Here is a tiny trained network, its code and every weight. The questions are about switching its units off for an input and a class, where a switched-off unit gives its printed mean instead of its output.

import numpy as np


def w(rows, s, z=0):
    codes = np.array(rows[::2]) - 128.0
    scale = np.full(codes.shape[1], s)
    scale[-1] = z or s
    return codes * scale


def f(y):
    return np.maximum(y, 0)


def log_softmax(a):
    a = a - a.max(-1, keepdims=True)
    return a - np.log(np.exp(a).sum(-1, keepdims=True))


def net(x, mask):
    res = np.array(x, float).reshape(1, 3) / 4 @ E
    y = f(res @ A[0][:, :-1].T + A[0][:, -1])
    res = res + np.where(mask, y, B[0][:, -1]) @ B[0][:, :-1]
    return log_softmax(res[-1] @ U[:, :-1].T + U[:, -1])


A, B = {}, {}
E = w([
[223,96,39],'x0',
[46,69,42],'x1',
[112,255,56],'x2',
],0.0082)
A[0] = w([
[76,54,73,96],'neuron 1',
[157,235,73,25],'neuron 2',
[72,96,143,57],'neuron 3',
[68,142,215,232],'neuron 4',
[71,143,236,35],'neuron 5',
[173,213,201,15],'neuron 6',
[252,107,148,150],'neuron 7',
[157,208,87,188],'neuron 8',
[179,113,48,71],'neuron 9',
[35,186,84,116],'neuron 10',
[34,172,115,118],'neuron 11',
[168,198,187,253],'neuron 12',
],0.013,0.0064)
B[0] = w([
[36,81,137,200],'neuron 1',
[55,14,125,211],'neuron 2',
[139,197,119,154],'neuron 3',
[34,190,122,242],'neuron 4',
[126,5,107,190],'neuron 5',
[41,220,127,187],'neuron 6',
[243,138,114,229],'neuron 7',
[65,191,138,239],'neuron 8',
[38,102,152,193],'neuron 9',
[225,192,136,224],'neuron 10',
[211,178,138,207],'neuron 11',
[140,8,122,255],'neuron 12',
],0.023,0.0096)
U = w([
[123,27,133,122],'0',
[61,180,154,19],'1',
[251,175,144,246],'2',
],0.011,0.0012)

Each question gives the input, the list of numbers given to net, and the class t.
The units are the neurons (one row each of A and B). Each row of codes is followed by its name. A weight is (code - 128) times the scale printed after its matrix; where a second scale follows, it is the last column's (A, B and U).
mask holds one flag per neuron, in row order. A switched-off neuron (its flag False) gives its mean, the last column of its row in B, instead of its output. The means were averaged over made-up inputs and are rounded, as every weight is.
A unit's drop is (log p(t) with every unit on - log p(t) with that unit switched off) / (log p(t) with every unit on - log p(t) with every unit switched off).
The circuit of an input: a set's keep is (log p(t) with only the set's units on - log p(t) with every unit switched off) / (log p(t) with every unit on - log p(t) with every unit switched off). Starting from all 12 units, units are removed one at a time, each time the one whose removal leaves the highest keep (on an exact tie, the one counted first), for as long as the keep stays at least 0.8.
circuit, biggest first: the units of the circuit, biggest drop first
unit that matters most: the unit with the biggest drop
k most important neurons: the k neurons with the biggest drops, biggest first
drop when u is switched off: that unit's drop, to one decimal
input [-1,5,-2], class 1: 3 most important neurons	[neuron 12; neuron 5; neuron 2]
input [1,-7,1], class 0: 2 most important neurons	[neuron 12; neuron 10]
input [2,-1,6], class 0: circuit, biggest first	[neuron 2]
input [8,0,-3], class 2: 3 most important neurons	[neuron 7; neuron 2; neuron 12]
input [-8,2,5], class 2: 2 most important neurons	[neuron 10; neuron 11]
input [1,-4,-2], class 2: 3 most important neurons	[neuron 2; neuron 7; neuron 1]
input [5,0,6], class 0: 2 most important neurons	[neuron 2; neuron 4]
input [-8,5,-8], class 1: 2 most important neurons	[neuron 4; neuron 12]
input [0,3,2], class 2: circuit, biggest first	[neuron 4; neuron 2]
input [-6,-1,-1], class 0: 3 most important neurons	[neuron 5; neuron 8; neuron 12]
input [0,7,-2], class 1: 2 most important neurons	[neuron 12; neuron 5]
input [1,-4,0], class 2: 3 most important neurons	[neuron 2; neuron 1; neuron 5]
input [6,0,8], class 0: 2 most important neurons	[neuron 2; neuron 4]
input [4,-7,-6], class 2: circuit, biggest first	[neuron 7]
input [1,0,-2], class 2: circuit, biggest first	[neuron 2; neuron 9]
input [1,0,7], class 0: 2 most important neurons	[neuron 2; neuron 4]
input [2,8,2], class 1: 2 most important neurons	[neuron 12; neuron 1]
input [6,-8,2], class 0: 2 most important neurons	[neuron 12; neuron 2]
input [-8,2,-8], class 1: drop when neuron 3 is switched off	1.2
input [6,-4,-2], class 2: drop when neuron 2 is switched off	0.1
input [-2,5,5], class 2: unit that matters most	neuron 10
input [-1,5,3], class 2: drop when neuron 5 is switched off	0.0
input [5,-5,8], class 0: drop when neuron 4 is switched off	0.4
